Below are the code and all the weights of a small trained network. Each question names an input and a target symbol and asks about switching units off, where a switched-off unit gives its printed mean instead of its output.

import numpy as np


def w(rows, s, z=0):
    codes = np.array(rows[::2]) - 128.0
    scale = np.full(codes.shape[1], s)
    scale[-1] = z or s
    return codes * scale


def norm(h):
    return h / np.sqrt((h * h).mean(-1, keepdims=True) + 1e-5)


def f(y):
    return y / 2 * (1 + np.tanh(0.7978845608 * (y + 0.044715 * y**3)))


def softmax(a):
    e = np.exp(a - a.max(-1, keepdims=True))
    return e / e.sum(-1, keepdims=True)


def log_softmax(a):
    a = a - a.max(-1, keepdims=True)
    return a - np.log(np.exp(a).sum(-1, keepdims=True))


def net(x, mask):
    ids = ['γδζμστφψω'.index(c) for c in x.split()]
    T = len(ids)
    res = E[ids] + P[:T]
    r = norm(res)
    for j in range(2):
        rows = slice(2 * j, 2 * j + 2)
        q, k, v = (r @ M[0][rows].T for M in (Q, K, V))
        z = softmax(np.where(np.tri(T) > 0, q @ k.T / 2**0.5, -1e9)) @ v
        o = O[0][rows]
        res = res + np.where(mask[j], z, o[:, -1]) @ o[:, :-1]
    y = f(norm(res) @ A[0][:, :-1].T + A[0][:, -1])
    res = res + np.where(mask[2:6], y, B[0][:, -1]) @ B[0][:, :-1]
    return log_softmax(norm(res)[-1] @ U[:, :-1].T + U[:, -1])


Q, K, V, O, A, B = {}, {}, {}, {}, {}, {}
E = w([
[208,143,188,64],'γ',
[233,222,130,103],'δ',
[190,140,70,160],'ζ',
[95,215,85,178],'μ',
[49,141,48,48],'σ',
[118,216,100,171],'τ',
[10,57,148,57],'φ',
[124,124,181,220],'ψ',
[6,182,2,75],'ω',
],0.01)
P = w([
[126,4,231,106],'0',
[129,8,222,90],'1',
[124,23,207,85],'2',
[111,42,205,79],'3',
[105,63,191,77],'4',
[101,83,189,77],'5',
[100,87,183,79],'6',
[99,99,173,73],'7',
[98,115,175,83],'8',
[98,114,178,84],'9',
],0.0029)
Q[0] = w([
[161,78,174,163],'H1',
[118,253,153,157],'H1',
[148,91,190,89],'H2',
[89,80,103,115],'H2',
],0.014)
K[0] = w([
[75,85,230,230],'H1',
[206,206,85,157],'H1',
[2,146,161,222],'H2',
[94,49,106,108],'H2',
],0.0087)
V[0] = w([
[102,138,114,162],'H1',
[128,156,10,213],'H1',
[135,140,255,60],'H2',
[216,111,105,114],'H2',
],0.0072)
O[0] = w([
[123,21,217,156,139],'H1',
[186,12,147,121,232],'H1',
[148,92,206,151,247],'H2',
[255,39,89,174,215],'H2',
],0.0042,0.0015)
A[0] = w([
[101,107,196,8,135],'N1',
[149,149,186,137,255],'N2',
[110,161,166,121,56],'N3',
[209,146,82,92,136],'N4',
],0.012,0.0026)
B[0] = w([
[234,101,113,177,220],'N1',
[160,186,89,92,254],'N2',
[116,101,147,91,145],'N3',
[2,84,121,194,254],'N4',
],0.0073,0.0043)
U = w([
[254,131,146,139,142],'γ',
[167,176,77,208,115],'δ',
[81,37,93,223,87],'ζ',
[12,117,168,128,58],'μ',
[175,98,64,84,120],'σ',
[120,192,165,28,147],'τ',
[129,51,181,104,253],'φ',
[117,129,243,164,94],'ψ',
[69,102,75,86,85],'ω',
],0.0098,0.0049)

Each question gives the input, a string of symbols that net reads in full, and the target symbol t.
The units are the heads (2 rows each of Q, K, V and O) and the neurons (one row each of A and B). Each row of codes is followed by its name. A weight is (code - 128) times the scale printed after its matrix; where a second scale follows, it is the last column's (O, A, B and U).
mask holds one flag per unit, heads first, then neurons. A switched-off unit (its flag False) gives its mean, the last column of its rows in O or B, instead of its output. The means were averaged over made-up inputs and are rounded, as every weight is.
A unit's drop is (log p(t) with every unit on - log p(t) with that unit switched off) / (log p(t) with every unit on - log p(t) with every unit switched off).
The circuit of an input: a set's keep is (log p(t) with only the set's units on - log p(t) with every unit switched off) / (log p(t) with every unit on - log p(t) with every unit switched off). Starting from all 6 units, units are removed one at a time, each time the one whose removal leaves the highest keep (on an exact tie, the one counted first), for as long as the keep stays at least 0.8.
circuit, biggest first: the units of the circuit, biggest drop first
k most important neurons: the k neurons with the biggest drops, biggest first
heads that matter: for each layer, one digit per head in row order, 1 if its drop is at least 0.15 and else 0, layers parted by /
drop when u is switched off: that unit's drop, to one decimal
input μ ψ φ τ ζ μ τ τ τ μ, target ζ: heads that matter : 11
input τ μ φ ζ μ τ τ ψ τ, target ζ: heads that matter : 11
input τ τ δ, target δ: heads that matter : 00
input τ τ τ, target τ: heads that matter : 01
input ω φ τ γ ψ ψ μ τ τ τ, target γ: heads that matter : 11
input γ τ ω τ σ μ, target γ: heads that matter : 11
input μ τ τ μ ω δ, target δ: 2 most important neurons : [N4, N1]
input ω μ σ φ ω ω τ, target τ: circuit, biggest first : [N4, H2, N1]
input γ τ φ ψ φ σ, target σ: 3 most important neurons : [N1, N4, N2]
input τ γ φ τ, target γ: 2 most important neurons : [N4, N2]
input μ τ τ μ, target μ: 2 most important neurons : [N1, N2]
input φ ω ζ, target ζ: drop when N1 is switched off : -0.1
input ζ τ μ φ μ, target ζ: drop when H1 is switched off : 0.4
input φ ω μ τ ζ ψ τ σ, target σ: drop when N2 is switched off : 0.0
input γ ψ ψ φ μ, target γ: drop when N4 is switched off : 0.9
